Below are the code and all the weights of a small trained network. Each question names an input and a target symbol and asks about switching units off, where a switched-off unit gives its printed mean instead of its output.

import numpy as np


def w(rows, s, z=0):
    codes = np.array(rows[::2]) - 128.0
    scale = np.full(codes.shape[1], s)
    scale[-1] = z or s
    return codes * scale


def f(y):
    return y / 2 * (1 + np.tanh(0.7978845608 * (y + 0.044715 * y**3)))


def softmax(a):
    e = np.exp(a - a.max(-1, keepdims=True))
    return e / e.sum(-1, keepdims=True)


def log_softmax(a):
    a = a - a.max(-1, keepdims=True)
    return a - np.log(np.exp(a).sum(-1, keepdims=True))


def net(x, mask):
    ids = ['ΓΔΠΨαβεζηθλμστω'.index(c) for c in x.split()]
    T = len(ids)
    res = E[ids] + P[:T]
    r = res
    for j in range(2):
        rows = slice(2 * j, 2 * j + 2)
        q, k, v = (r @ M[0][rows].T for M in (Q, K, V))
        z = softmax(np.where(np.tri(T) > 0, q @ k.T / 2**0.5, -1e9)) @ v
        o = O[0][rows]
        res = res + np.where(mask[j], z, o[:, -1]) @ o[:, :-1]
    y = f(res @ A[0][:, :-1].T + A[0][:, -1])
    res = res + np.where(mask[2:6], y, B[0][:, -1]) @ B[0][:, :-1]
    return log_softmax(res[-1] @ U[:, :-1].T + U[:, -1])


Q, K, V, O, A, B = {}, {}, {}, {}, {}, {}
E = w([
[106,134,125,104,91],'Γ',
[87,148,88,115,96],'Δ',
[94,160,82,96,73],'Π',
[95,99,151,100,115],'Ψ',
[88,146,93,108,81],'α',
[98,117,149,122,107],'β',
[121,108,142,154,110],'ε',
[143,93,105,169,75],'ζ',
[222,254,241,177,73],'η',
[122,80,194,63,112],'θ',
[112,179,171,101,134],'λ',
[80,108,139,82,170],'μ',
[71,93,117,80,204],'σ',
[40,89,75,204,70],'τ',
[121,62,132,8,49],'ω',
],0.014)
P = w([
[45,138,150,37,96],'0',
[245,111,129,105,119],'1',
[84,141,207,154,116],'2',
[251,107,107,109,121],'3',
[56,146,154,161,134],'4',
[222,118,89,107,143],'5',
[52,142,124,174,136],'6',
[213,121,91,109,160],'7',
[40,99,115,168,166],'8',
[204,112,95,99,156],'9',
[62,82,121,199,114],'10',
],0.012)
Q[0] = w([
[89,88,130,108,152],'head 0',
[148,158,8,128,157],'head 0',
[46,139,100,177,126],'head 1',
[192,97,105,81,140],'head 1',
],0.014)
K[0] = w([
[101,27,149,140,58],'head 0',
[109,184,55,212,127],'head 0',
[85,83,42,168,22],'head 1',
[116,149,92,143,254],'head 1',
],0.0087)
V[0] = w([
[97,52,3,137,81],'head 0',
[133,130,193,62,152],'head 0',
[194,159,178,88,147],'head 1',
[172,136,177,147,1],'head 1',
],0.008)
O[0] = w([
[147,31,255,101,192,200],'head 0',
[85,237,45,26,115,140],'head 0',
[140,150,20,156,76,86],'head 1',
[72,54,155,182,28,255],'head 1',
],0.0075,0.0027)
A[0] = w([
[90,151,254,143,86,146],'neuron 0',
[50,107,157,125,127,43],'neuron 1',
[152,182,197,99,152,5],'neuron 2',
[100,190,165,149,63,205],'neuron 3',
],0.01,0.0017)
B[0] = w([
[87,155,43,69,182,255],'neuron 0',
[131,191,1,108,99,215],'neuron 1',
[75,79,64,118,74,122],'neuron 2',
[98,38,95,81,180,201],'neuron 3',
],0.0078,0.0064)
U = w([
[2,149,118,57,138,166],'Γ',
[79,150,42,184,154,194],'Δ',
[60,43,134,214,183,232],'Π',
[108,148,106,108,158,12],'Ψ',
[150,89,179,149,119,254],'α',
[115,133,136,88,112,83],'β',
[106,130,114,101,148,16],'ε',
[146,93,124,44,114,59],'ζ',
[89,158,140,102,130,30],'η',
[94,142,134,102,134,37],'θ',
[156,172,103,103,177,157],'λ',
[119,214,143,116,110,181],'μ',
[213,204,55,100,251,155],'σ',
[84,155,159,95,129,54],'τ',
[108,171,163,123,124,195],'ω',
],0.0082,0.005)

Each question gives the input, a string of symbols that net reads in full, and the target symbol t.
The units are the heads (2 rows each of Q, K, V and O) and the neurons (one row each of A and B). Each row of codes is followed by its name. A weight is (code - 128) times the scale printed after its matrix; where a second scale follows, it is the last column's (O, A, B and U).
mask holds one flag per unit, heads first, then neurons. A switched-off unit (its flag False) gives its mean, the last column of its rows in O or B, instead of its output. The means were averaged over made-up inputs and are rounded, as every weight is.
A unit's drop is (log p(t) with every unit on - log p(t) with that unit switched off) / (log p(t) with every unit on - log p(t) with every unit switched off).
The circuit of an input: a set's keep is (log p(t) with only the set's units on - log p(t) with every unit switched off) / (log p(t) with every unit on - log p(t) with every unit switched off). Starting from all 6 units, units are removed one at a time, each time the one whose removal leaves the highest keep (on an exact tie, the one counted first), for as long as the keep stays at least 0.8.
units of the circuit, in order: the units of the circuit, biggest drop first
most important unit: the unit with the biggest drop
top k neurons: the k neurons with the biggest drops, biggest first
which heads matter: for each layer, one digit per head in row order, 1 if its drop is at least 0.15 and else 0, layers parted by /
drop when u is switched off: that unit's drop, to one decimal
input Ψ Ψ μ Γ ζ ζ, target α: most important unit => neuron 0
input Δ ζ ζ τ θ ε η, target Γ: which heads matter => 00
input μ Δ ε, target Γ: units of the circuit, in order => [head 0; neuron 0]
input ζ σ α ζ ζ ζ θ ζ ζ ζ, target α: top 3 neurons => [neuron 0; neuron 1; neuron 3]
input Δ η ζ ω ζ τ α ζ, target Π: which heads matter => 11
input θ β ζ, target Γ: units of the circuit, in order => [head 0; neuron 3]
input ζ ε λ, target Γ: which heads matter => 00
input ε θ ζ, target Γ: which heads matter => 11
input μ η Γ ε, target Δ: units of the circuit, in order => [head 0; head 1]
input ζ ζ τ, target Γ: units of the circuit, in order => [neuron 0; head 1]
input μ ζ Γ η η σ η σ ζ ζ, target σ: which heads matter => 11
input Ψ ω θ, target Γ: units of the circuit, in order => [neuron 0; head 0]
input σ ζ ζ ε ζ σ ζ ε ε ζ τ, target Γ: units of the circuit, in order => [head 1; neuron 0]
input ζ ζ λ, target Γ: top neuron => [neuron 0]
input θ Δ α ζ Π ε, target α: which heads matter => 00
input ζ ε η ζ, target Δ: which heads matter => 11
input ζ ζ ζ Γ, target α: drop when head 0 is switched off => 0.1
input ζ τ Δ ζ ζ ε, target α: drop when neuron 3 is switched off => 0.1
input Ψ η Π ε, target Δ: drop when head 0 is switched off => 1.0
input ε ζ Δ ε ζ η, target Δ: top neuron => [neuron 3]
